[-194 -290 129 159 91 226 -376 -335 -232 578 -510 -377]
[150 716 463 -338 142 -149 -171 116 71 -369 -53 455]
=>
[150 716 463 -338 142 -149 -171 116 71 -369 -53 455]
[-194 -290 129 159 91 226 -376 -335 -232 578 -510 -377]

[-244 -157 497 -213 124 -312 205 322 -577]
[516 328 58 85 -376 50 477 -481 45]
[-702 84 120 413 66 -227 106 141 414]
[429 296 -375 -436 143 233 35 -433 251]
=>
[516 328 58 85 -376 50 477 -481 45]
[429 296 -375 -436 143 233 35 -433 251]
[-244 -157 497 -213 124 -312 205 322 -577]
[-702 84 120 413 66 -227 106 141 414]

[-472 -511 -497 -316 299 114 266 756 714 -504 -82 171]
[-592 -74 -331 -329 -525 198 -175 -668 8 -721 346 568]
[137 58 161 19 -115 199 110 -529 -384 108 -208 581]
[14 473 241 211 -392 -330 -448 -581 -383 49 453 -283]
=>
[137 58 161 19 -115 199 110 -529 -384 108 -208 581]
[14 473 241 211 -392 -330 -448 -581 -383 49 453 -283]
[-472 -511 -497 -316 299 114 266 756 714 -504 -82 171]
[-592 -74 -331 -329 -525 198 -175 -668 8 -721 346 568]

[-22 -552 209 -215 -8 -108 27 148 -152 -393 -533 -697 -308 156]
[478 230 -38 -447 -109 -64 8 89 -67 520 270 -99 380 -295]
[-179 190 -158 238 -397 268 -166 -103 356 449 -76 149 -468 496]
[188 32 -336 -44 128 17 -223 706 341 405 264 -203 85 513]
[-204 -213 98 48 -674 -381 499 156 -275 -118 -269 -65 237 -111]
=>
[478 230 -38 -447 -109 -64 8 89 -67 520 270 -99 380 -295]
[188 32 -336 -44 128 17 -223 706 341 405 264 -203 85 513]
[-22 -552 209 -215 -8 -108 27 148 -152 -393 -533 -697 -308 156]
[-179 190 -158 238 -397 268 -166 -103 356 449 -76 149 -468 496]
[-204 -213 98 48 -674 -381 499 156 -275 -118 -269 -65 237 -111]

[-449 -532 438 554]
[-342 629 641 -233]
[-244 2 -349 121]
[-131 -28 -33 -538]
[-666 -187 -462 -373]
=>
[-131 -28 -33 -538]
[-244 2 -349 121]
[-342 629 641 -233]
[-449 -532 438 554]
[-666 -187 -462 -373]

[-744 -119 504 353]
[120 793 -466 -445]
[742 -657 -306 230]
[-488 -419 142 750]
[-697 -53 581 183]
[761 -415 -434 89]
[270 654 -726 -216]
[765 -592 -325 165]
=>
[765 -592 -325 165]
[761 -415 -434 89]
[742 -657 -306 230]
[270 654 -726 -216]
[120 793 -466 -445]
[-488 -419 142 750]
[-697 -53 581 183]
[-744 -119 504 353]
---
[478 158]
[209 196]
[-771 495]
[-439 -156]
=>
[158 209]

[-239 -867 -189 -478 497]
[322 -61 257 -347 194]
[-409 -29 -361 353 -453]
[-300 -160 -391 82 242]
[305 -484 148 -351 422]
=>
[497 -347 -361 -160 305]

[-20 -152 -652 358 -775]
[-564 -395 108 -2 108]
[419 130 241 265 120]
[239 -722 428 318 455]
[-96 74 459 346 -48]
=>
[-775 -2 241 -722 -96]

[-24 -378]
[100 5]
[815 -803]
[-250 -114]
[364 226]
=>
[-378 100]

[15 185 -355 -592]
[221 256 551 -138]
[404 -112 524 -251]
[-69 615 9 -395]
[291 -315 -133 -529]
=>
[-592 551 -112 -69]

[481 -248]
[80 -97]
[-262 779]
[617 595]
=>
[-248 80]

[254 3 38]
[-70 96 -22]
[746 13 -2]
[136 79 -2]
[206 -229 37]
=>
[38 96 746]

[453 -172 -665 52]
[173 -800 -25 109]
[-245 -17 747 -252]
[537 49 -268 -563]
[304 317 300 630]
=>
[52 -25 -17 537]
